Below is a small trained network, with its code and all its weights. Each question gives an input and a class and asks what happens when units are switched off, that is, made to give their printed mean instead of their output.

import numpy as np


def w(rows, s, z=0):
    codes = np.array(rows[::2]) - 128.0
    scale = np.full(codes.shape[1], s)
    scale[-1] = z or s
    return codes * scale


def f(y):
    return y / 2 * (1 + np.tanh(0.7978845608 * (y + 0.044715 * y**3)))


def log_softmax(a):
    a = a - a.max(-1, keepdims=True)
    return a - np.log(np.exp(a).sum(-1, keepdims=True))


def net(x, mask):
    res = np.array(x, float).reshape(1, 8) / 4 @ E
    y = f(res @ A[0][:, :-1].T + A[0][:, -1])
    res = res + np.where(mask, y, B[0][:, -1]) @ B[0][:, :-1]
    return log_softmax(res[-1] @ U[:, :-1].T + U[:, -1])


A, B = {}, {}
E = w([
[198,96,121,179,198,168,98],'x0',
[239,161,171,47,118,91,113],'x1',
[103,110,152,20,125,221,150],'x2',
[168,241,148,122,188,93,84],'x3',
[147,119,163,141,180,95,172],'x4',
[178,252,129,157,141,49,201],'x5',
[209,64,52,2,196,139,208],'x6',
[89,117,176,140,205,48,62],'x7',
],0.0087)
A[0] = w([
[97,54,119,76,37,171,117,143],'n1',
[135,86,105,116,185,119,64,143],'n2',
[81,124,182,57,244,202,65,88],'n3',
[112,139,118,90,127,125,211,149],'n4',
[187,127,70,134,133,63,203,143],'n5',
[49,119,194,163,89,118,25,114],'n6',
[70,125,163,201,104,51,23,158],'n7',
[164,154,197,154,161,81,52,96],'n8',
[138,159,57,195,116,166,242,103],'n9',
[166,57,75,107,186,61,157,115],'n10',
[148,66,88,68,212,113,142,146],'n11',
[203,239,100,185,128,126,22,133],'n12',
[129,68,199,100,56,196,59,171],'n13',
[91,182,147,74,118,83,224,115],'n14',
[197,200,231,127,144,71,81,140],'n15',
[113,83,128,72,117,213,83,89],'n16',
[124,52,134,37,123,196,85,148],'n17',
[27,97,128,181,138,113,43,109],'n18',
[18,76,154,199,70,146,60,147],'n19',
[59,90,152,230,114,178,227,129],'n20',
[113,219,156,34,104,69,169,92],'n21',
[122,97,132,103,158,123,99,2],'n22',
[168,32,116,84,218,130,153,140],'n23',
[61,108,130,182,111,101,67,88],'n24',
[182,89,128,114,146,92,156,45],'n25',
[106,66,94,126,67,154,128,44],'n26',
[167,195,239,207,131,86,2,127],'n27',
[94,103,117,140,84,197,152,99],'n28',
[201,193,154,155,133,89,74,88],'n29',
[141,205,106,67,147,99,159,99],'n30',
],0.0097,0.009)
B[0] = w([
[142,69,109,114,70,166,163,204],'n1',
[107,97,110,119,202,110,143,169],'n2',
[100,123,255,87,226,152,125,180],'n3',
[166,133,199,129,60,151,102,171],'n4',
[204,133,126,161,57,99,62,201],'n5',
[46,86,63,121,147,86,146,213],'n6',
[44,152,62,167,170,48,149,235],'n7',
[146,124,135,159,179,105,181,189],'n8',
[166,211,122,177,89,182,62,185],'n9',
[228,77,166,174,117,48,67,192],'n10',
[174,45,212,143,142,114,76,202],'n11',
[159,214,4,70,208,107,122,225],'n12',
[93,50,30,87,144,140,217,204],'n13',
[114,147,179,96,28,104,141,177],'n14',
[198,153,149,101,180,96,222,225],'n15',
[96,62,117,73,108,205,167,179],'n16',
[114,38,108,66,146,183,123,208],'n17',
[40,88,157,168,160,65,81,207],'n18',
[33,118,73,184,130,98,119,238],'n19',
[106,180,190,212,96,206,125,200],'n20',
[72,181,206,50,55,81,143,187],'n21',
[128,160,189,155,112,179,138,126],'n22',
[188,58,176,160,156,137,54,210],'n23',
[70,98,173,159,110,78,71,182],'n24',
[147,83,128,182,73,97,115,148],'n25',
[102,57,36,155,75,159,181,158],'n26',
[125,168,96,129,205,92,210,249],'n27',
[103,147,85,142,93,180,160,169],'n28',
[202,189,83,133,171,137,161,191],'n29',
[144,194,172,76,75,93,80,177],'n30',
],0.0099,0.015)
U = w([
[151,200,52,99,133,120,86,146],'0',
[194,74,145,142,128,78,78,49],'1',
[168,170,122,115,206,71,217,89],'2',
[11,124,113,186,154,64,133,107],'3',
[111,171,174,47,62,65,156,254],'4',
[111,98,206,70,213,162,96,120],'5',
[88,76,86,78,107,195,180,86],'6',
[105,184,145,207,92,197,137,42],'7',
],0.012,0.0045)

Each question gives the input, the list of numbers given to net, and the class t.
The units are the neurons (one row each of A and B). Each row of codes is followed by its name. A weight is (code - 128) times the scale printed after its matrix; where a second scale follows, it is the last column's (A, B and U).
mask holds one flag per neuron, in row order. A switched-off neuron (its flag False) gives its mean, the last column of its row in B, instead of its output. The means were averaged over made-up inputs and are rounded, as every weight is.
A unit's drop is (log p(t) with every unit on - log p(t) with that unit switched off) / (log p(t) with every unit on - log p(t) with every unit switched off).
The circuit of an input: a set's keep is (log p(t) with only the set's units on - log p(t) with every unit switched off) / (log p(t) with every unit on - log p(t) with every unit switched off). Starting from the 12 units with the biggest drops (on a tie, the unit counted first), units are removed one at a time, each time the one whose removal leaves the highest keep (on an exact tie, the one counted first), for as long as the keep stays at least 0.8.
circuit, biggest first: the units of the circuit, biggest drop first
k most important neurons: the k neurons with the biggest drops, biggest first
drop when u is switched off: that unit's drop, to one decimal
input [5,7,3,-4,0,0,7,6], class 1: circuit, biggest first	n10
input [2,-8,7,-6,-1,4,-1,3], class 7: circuit, biggest first	n20; n7
input [4,-2,0,-4,2,-7,4,2], class 5: 2 most important neurons	n23; n3
input [-1,4,0,0,2,-4,-7,-8], class 6: circuit, biggest first	n13; n18
input [8,3,0,-2,3,-8,4,-4], class 5: 2 most important neurons	n23; n11
input [-6,-8,-5,-4,-3,8,6,6], class 4: 2 most important neurons	n14; n23
input [2,1,5,8,-7,1,3,3], class 5: 3 most important neurons	n3; n7; n27
input [-8,7,0,-1,2,-2,-5,0], class 4: 2 most important neurons	n21; n18
input [3,-5,5,-8,-4,-4,-7,-3], class 6: 4 most important neurons	n1; n13; n16; n17
input [4,5,-2,2,-3,-4,-7,-2], class 2: 2 most important neurons	n27; n12
input [-8,-3,4,-2,-3,-7,-3,1], class 6: 4 most important neurons	n1; n16; n13; n17
input [-8,2,1,1,3,5,-1,6], class 4: 2 most important neurons	n21; n14
input [-7,2,-3,5,6,-1,-8,-1], class 2: 2 most important neurons	n15; n27
input [-4,-7,-8,1,-1,5,5,-3], class 7: most important neuron	n9
input [4,-7,7,7,3,5,-2,-2], class 0: drop when n9 is switched off	0.2
input [-3,3,7,5,-4,3,-6,-3], class 2: drop when n15 is switched off	1.4
input [0,-6,6,0,-2,-1,1,-1], class 6: drop when n12 is switched off	0.0
input [8,7,-3,2,-4,-3,8,6], class 1: drop when n10 is switched off	0.1
